Below is a small trained network, with its code and all its weights. Each question gives an input and a target symbol and asks what happens when units are switched off, that is, made to give their printed mean instead of their output.

import numpy as np


def w(rows, s, z=0):
    codes = np.array(rows[::2]) - 128.0
    scale = np.full(codes.shape[1], s)
    scale[-1] = z or s
    return codes * scale


def norm(h):
    return h / np.sqrt((h * h).mean(-1, keepdims=True) + 1e-5)


def f(y):
    return np.maximum(y, 0)


def softmax(a):
    e = np.exp(a - a.max(-1, keepdims=True))
    return e / e.sum(-1, keepdims=True)


def log_softmax(a):
    a = a - a.max(-1, keepdims=True)
    return a - np.log(np.exp(a).sum(-1, keepdims=True))


def net(x, mask):
    ids = ['Ψαβεζλ'.index(c) for c in x.split()]
    T = len(ids)
    res = E[ids] + P[:T]
    r = norm(res)
    for j in range(2):
        rows = slice(2 * j, 2 * j + 2)
        q, k, v = (r @ M[0][rows].T for M in (Q, K, V))
        z = softmax(np.where(np.tri(T) > 0, q @ k.T / 2**0.5, -1e9)) @ v
        o = O[0][rows]
        res = res + np.where(mask[j], z, o[:, -1]) @ o[:, :-1]
    y = f(norm(res) @ A[0][:, :-1].T + A[0][:, -1])
    res = res + np.where(mask[2:10], y, B[0][:, -1]) @ B[0][:, :-1]
    return log_softmax(norm(res)[-1] @ U[:, :-1].T + U[:, -1])


Q, K, V, O, A, B = {}, {}, {}, {}, {}, {}
E = w([
[84,149,196,137,182,109,171],'Ψ',
[95,186,94,49,116,47,123],'α',
[121,159,60,120,250,106,166],'β',
[76,76,126,173,107,174,70],'ε',
[175,187,96,215,147,125,56],'ζ',
[192,96,119,82,150,79,99],'λ',
],0.0026)
P = w([
[33,75,146,167,254,49,33],'0',
[62,52,141,200,117,32,148],'1',
[94,58,134,187,119,59,167],'2',
[114,75,126,164,103,83,162],'3',
[132,84,118,151,93,116,171],'4',
[143,110,105,135,91,128,168],'5',
[168,130,101,129,82,148,173],'6',
[190,153,85,114,75,163,168],'7',
[205,161,75,100,75,177,165],'8',
[236,182,64,78,80,195,160],'9',
],0.0011)
Q[0] = w([
[121,154,76,53,125,13,99],'H0',
[96,64,79,159,114,177,95],'H0',
[117,13,200,219,110,253,106],'H1',
[110,123,220,215,228,145,188],'H1',
],0.0043)
K[0] = w([
[148,72,71,136,1,233,107],'H0',
[207,123,78,95,134,60,99],'H0',
[19,64,151,155,137,112,92],'H1',
[38,134,179,142,245,45,172],'H1',
],0.0041)
V[0] = w([
[71,122,216,177,195,103,133],'H0',
[105,160,212,84,132,43,234],'H0',
[139,229,137,36,171,34,225],'H1',
[7,151,162,214,166,153,127],'H1',
],0.0021)
O[0] = w([
[197,124,95,93,153,207,48,252],'H0',
[179,160,72,7,158,101,92,164],'H0',
[38,15,124,236,34,227,66,191],'H1',
[135,210,2,80,95,183,145,147],'H1',
],0.002,0.0014)
A[0] = w([
[165,122,65,175,160,135,62,144],'N0',
[114,51,160,181,123,159,89,255],'N1',
[109,141,96,72,181,157,126,174],'N2',
[81,125,185,108,79,139,151,110],'N3',
[103,116,136,144,209,117,191,131],'N4',
[124,173,151,109,170,93,122,144],'N5',
[127,82,197,103,153,3,101,44],'N6',
[87,126,159,156,112,65,194,202],'N7',
],0.0038,0.00065)
B[0] = w([
[93,94,169,173,110,135,158,254],'N0',
[115,165,64,129,202,91,101,191],'N1',
[168,145,157,130,121,95,156,209],'N2',
[129,95,119,148,92,79,104,149],'N3',
[110,91,118,161,76,146,110,195],'N4',
[105,110,77,145,118,170,87,159],'N5',
[207,123,209,111,113,215,198,236],'N6',
[142,139,103,168,252,140,80,157],'N7',
],0.0039,0.0029)
U = w([
[81,104,61,176,224,136,41,224],'Ψ',
[93,106,138,209,2,155,176,44],'α',
[221,109,208,100,153,159,186,195],'β',
[143,250,86,65,179,117,158,84],'ε',
[112,127,123,71,97,56,91,3],'ζ',
[67,108,146,31,84,104,68,89],'λ',
],0.0063,0.0028)

Each question gives the input, a string of symbols that net reads in full, and the target symbol t.
The units are the heads (2 rows each of Q, K, V and O) and the neurons (one row each of A and B). Each row of codes is followed by its name. A weight is (code - 128) times the scale printed after its matrix; where a second scale follows, it is the last column's (O, A, B and U).
mask holds one flag per unit, heads first, then neurons. A switched-off unit (its flag False) gives its mean, the last column of its rows in O or B, instead of its output. The means were averaged over made-up inputs and are rounded, as every weight is.
A unit's drop is (log p(t) with every unit on - log p(t) with that unit switched off) / (log p(t) with every unit on - log p(t) with every unit switched off).
The circuit of an input: a set's keep is (log p(t) with only the set's units on - log p(t) with every unit switched off) / (log p(t) with every unit on - log p(t) with every unit switched off). Starting from all 10 units, units are removed one at a time, each time the one whose removal leaves the highest keep (on an exact tie, the one counted first), for as long as the keep stays at least 0.8.
circuit, biggest first: the units of the circuit, biggest drop first
unit that matters most: the unit with the biggest drop
k most important neurons: the k neurons with the biggest drops, biggest first
drop of u: that unit's drop, to one decimal
input λ ε α ε ζ ε ζ α β, target α: 3 most important neurons => (N4 N1 N7)
input λ Ψ α ε ε λ λ ε, target β: 2 most important neurons => (N1 N2)
input ζ λ λ λ ε Ψ, target Ψ: most important neuron => (N7)
input ε α λ λ β ζ α α α α, target λ: circuit, biggest first => (H1 N6)
input Ψ ζ α, target ε: circuit, biggest first => (H1 N7 N6)
input λ β β β α λ α α Ψ α, target λ: circuit, biggest first => (H1 N0)
input ζ λ ε Ψ α, target Ψ: 2 most important neurons => (N7 N2)
input λ Ψ β β ζ λ λ α, target β: circuit, biggest first => (H1 N6)
input β ζ α, target ε: circuit, biggest first => (N7 H1 N6)
input ε α Ψ ε β ζ Ψ, target α: 3 most important neurons => (N6 N4 N3)
input λ ε ε α β Ψ, target Ψ: 3 most important neurons => (N7 N6 N0)
input α ζ ε, target Ψ: drop of N1 => 0.5
input Ψ α α ζ Ψ Ψ Ψ β Ψ, target ε: drop of N6 => 0.6
input λ α Ψ ζ λ λ Ψ, target α: unit that matters most => H0
input Ψ Ψ λ Ψ Ψ β λ Ψ, target ε: drop of N1 => -0.2
